Below is a small trained network, with its code and all its weights. Each question gives an input and a class and asks what happens when units are switched off, that is, made to give their printed mean instead of their output.

import numpy as np


def w(rows, s, z=0):
    codes = np.array(rows[::2]) - 128.0
    scale = np.full(codes.shape[1], s)
    scale[-1] = z or s
    return codes * scale


def norm(h):
    return h / np.sqrt((h * h).mean(-1, keepdims=True) + 1e-5)


def f(y):
    return y / 2 * (1 + np.tanh(0.7978845608 * (y + 0.044715 * y**3)))


def log_softmax(a):
    a = a - a.max(-1, keepdims=True)
    return a - np.log(np.exp(a).sum(-1, keepdims=True))


def net(x, mask):
    res = np.array(x, float).reshape(1, 5) / 4 @ E
    u = 0
    for l in range(2):
        y = f(norm(res) @ A[l][:, :-1].T + A[l][:, -1])
        res = res + np.where(mask[u : u + 13], y, B[l][:, -1]) @ B[l][:, :-1]
        u += 13
    return log_softmax(norm(res)[-1] @ U[:, :-1].T + U[:, -1])


A, B = {}, {}
E = w([
[86,182,153,116,137,148,108,69,100,162,188,226],'x0',
[125,177,107,217,125,174,132,150,150,33,133,47],'x1',
[53,204,220,64,220,81,143,145,110,103,143,39],'x2',
[166,208,113,105,72,38,104,48,92,110,80,116],'x3',
[176,124,107,79,168,148,2,133,136,195,120,134],'x4',
],0.0077)
A[0] = w([
[126,77,120,152,139,135,254,130,190,138,130,110,85],'L0N0',
[108,124,57,183,64,113,129,134,130,106,67,131,58],'L0N1',
[139,133,93,93,143,140,131,185,132,85,100,101,126],'L0N2',
[212,133,163,112,150,85,124,158,120,175,73,108,1],'L0N3',
[187,99,35,141,152,143,54,144,114,162,129,122,135],'L0N4',
[136,151,100,176,104,129,158,96,129,140,88,135,97],'L0N5',
[121,140,118,186,52,118,156,110,106,157,151,217,120],'L0N6',
[131,124,154,74,118,118,100,163,73,113,104,92,167],'L0N7',
[167,116,124,126,82,62,146,104,161,149,142,75,129],'L0N8',
[113,159,184,147,115,82,131,122,105,109,135,109,128],'L0N9',
[196,151,120,138,36,149,159,131,167,104,102,134,63],'L0N10',
[182,81,93,170,79,122,133,112,121,85,102,126,80],'L0N11',
[108,217,134,94,155,39,150,133,130,84,118,110,43],'L0N12',
],0.0089,0.0028)
B[0] = w([
[175,103,94,118,173,103,102,192,114,94,72,186,213],'L0N0',
[87,132,102,149,132,124,63,132,129,92,197,99,206],'L0N1',
[155,157,121,98,129,112,161,104,143,182,116,195,177],'L0N2',
[155,61,99,91,117,147,64,158,79,164,111,70,169],'L0N3',
[91,178,129,135,138,156,126,147,204,96,101,67,255],'L0N4',
[112,104,150,136,92,146,97,139,106,222,170,173,168],'L0N5',
[95,103,158,119,97,254,149,33,95,102,77,178,233],'L0N6',
[110,147,153,150,144,139,113,110,98,167,119,103,183],'L0N7',
[103,149,117,133,136,179,169,130,101,147,208,120,177],'L0N8',
[66,151,169,134,88,98,142,103,192,160,110,171,194],'L0N9',
[95,91,150,160,117,113,91,125,133,114,183,106,201],'L0N10',
[64,121,168,140,112,31,85,144,119,89,183,109,218],'L0N11',
[73,204,174,173,136,60,169,117,177,143,43,109,240],'L0N12',
],0.008,0.0059)
A[1] = w([
[184,132,179,95,50,194,168,37,93,112,46,253,101],'L1N0',
[116,122,105,107,182,65,94,215,106,131,141,12,197],'L1N1',
[102,117,120,32,160,105,128,104,162,230,103,155,209],'L1N2',
[78,107,123,178,191,214,52,175,168,156,208,157,255],'L1N3',
[145,168,162,60,181,137,79,149,202,176,201,105,113],'L1N4',
[36,227,180,118,177,111,166,162,108,154,223,152,128],'L1N5',
[85,119,109,102,71,214,222,41,55,157,156,220,18],'L1N6',
[175,140,71,40,100,38,137,147,28,234,129,37,52],'L1N7',
[146,149,147,161,10,114,53,101,110,80,201,170,102],'L1N8',
[161,132,139,209,96,61,52,67,130,182,144,156,185],'L1N9',
[162,97,121,99,121,148,142,245,231,112,64,148,149],'L1N10',
[209,50,122,111,191,93,239,235,120,36,133,180,62],'L1N11',
[120,93,43,194,24,112,135,114,112,71,179,109,79],'L1N12',
],0.006,0.0021)
B[1] = w([
[113,133,168,101,128,201,152,63,120,71,94,188,205],'L1N0',
[154,90,102,97,78,224,162,47,71,132,80,221,224],'L1N1',
[128,110,128,213,79,174,159,172,137,63,116,41,195],'L1N2',
[162,155,132,54,133,54,151,126,97,118,175,144,254],'L1N3',
[169,117,39,118,77,125,151,120,125,151,160,93,180],'L1N4',
[226,117,182,140,121,70,134,109,140,126,186,156,214],'L1N5',
[195,126,78,58,190,243,172,95,155,99,101,159,198],'L1N6',
[120,47,210,218,72,185,117,172,10,167,110,130,167],'L1N7',
[77,40,104,134,149,127,157,136,175,106,177,105,192],'L1N8',
[121,61,110,134,182,87,148,221,200,45,122,149,172],'L1N9',
[80,194,95,182,140,47,133,124,139,147,87,132,194],'L1N10',
[164,89,5,244,249,62,195,183,2,146,70,228,172],'L1N11',
[64,46,183,182,114,61,15,121,157,148,227,144,185],'L1N12',
],0.0068,0.0067)
U = w([
[100,126,144,92,136,248,148,43,144,80,118,203,204],'0',
[125,128,75,186,218,79,170,189,81,116,94,183,94],'1',
[161,177,39,82,129,163,77,141,191,152,109,64,55],'2',
[104,216,217,157,135,69,162,95,146,130,82,92,253],'3',
[200,155,143,84,160,122,150,119,112,155,237,120,22],'4',
[52,83,117,182,103,91,51,130,165,68,211,123,125],'5',
[138,88,148,123,105,191,89,137,41,197,73,58,53],'6',
],0.015,0.0021)

Each question gives the input, the list of numbers given to net, and the class t.
The units are the neurons (one row each of A and B). Each row of codes is followed by its name. A weight is (code - 128) times the scale printed after its matrix; where a second scale follows, it is the last column's (A, B and U).
mask holds one flag per neuron, layer by layer. A switched-off neuron (its flag False) gives its mean, the last column of its row in B, instead of its output. The means were averaged over made-up inputs and are rounded, as every weight is.
A unit's drop is (log p(t) with every unit on - log p(t) with that unit switched off) / (log p(t) with every unit on - log p(t) with every unit switched off).
The circuit of an input: a set's keep is (log p(t) with only the set's units on - log p(t) with every unit switched off) / (log p(t) with every unit on - log p(t) with every unit switched off). Starting from the 12 units with the biggest drops (on a tie, the unit counted first), units are removed one at a time, each time the one whose removal leaves the highest keep (on an exact tie, the one counted first), for as long as the keep stays at least 0.8.
units of the circuit, in order: the units of the circuit, biggest drop first
most important unit: the unit with the biggest drop
k most important neurons: the k neurons with the biggest drops, biggest first
k most important neurons of layer l: the k neurons of layer l with the biggest drops, biggest first
drop when u is switched off: that unit's drop, to one decimal
input [-5,-2,4,5,2], class 6: units of the circuit, in order => L0N3
input [-7,7,3,3,8], class 6: 3 most important neurons => L0N3, L1N1, L1N7
input [6,-2,5,-3,-4], class 3: 2 most important neurons => L0N6, L0N12
input [-8,0,1,0,4], class 6: 2 most important neurons => L1N7, L0N3
input [0,-5,0,8,-4], class 0: 2 most important neurons of layer 1 => L1N6, L1N0
input [4,-6,7,-1,7], class 6: 2 most important neurons of layer 1 => L1N7, L1N2
input [-8,3,-5,-7,-5], class 1: 2 most important neurons => L0N0, L1N11
input [-8,0,6,-7,6], class 6: 2 most important neurons => L0N7, L1N1
input [-6,-1,8,-4,-5], class 1: 3 most important neurons => L0N0, L1N11, L0N4
input [4,1,-8,8,2], class 5: 3 most important neurons of layer 0 => L0N11, L0N1, L0N10
input [4,-3,4,-4,-3], class 4: 2 most important neurons of layer 1 => L1N5, L1N10
input [-4,-7,-7,-4,-4], class 1: 4 most important neurons of layer 0 => L0N0, L0N11, L0N9, L0N7
input [1,-7,7,6,7], class 6: 2 most important neurons => L0N3, L1N7
input [-5,-8,-8,3,-1], class 5: most important unit => L0N11
input [-5,2,-3,-7,5], class 1: 2 most important neurons of layer 1 => L1N10, L1N11
input [-8,1,5,-4,7], class 6: 2 most important neurons of layer 1 => L1N7, L1N1
input [-6,5,-2,3,6], class 5: 4 most important neurons => L0N11, L0N10, L0N1, L1N12
input [-4,-7,-7,6,-4], class 5: 3 most important neurons => L0N11, L0N1, L0N10
input [-7,3,1,-2,5], class 2: 2 most important neurons => L0N4, L1N10
input [-7,-1,-4,-6,8], class 2: units of the circuit, in order => L0N4
input [-1,-7,-6,-8,-7], class 1: 2 most important neurons of layer 1 => L1N11, L1N1
input [8,2,3,3,2], class 3: drop when L0N12 is switched off => 0.3
input [-2,5,1,2,-4], class 5: drop when L0N10 is switched off => 0.5
input [-7,-7,8,1,3], class 6: drop when L0N3 is switched off => 0.2
input [1,-2,-6,8,2], class 5: drop when L0N10 is switched off => 0.3
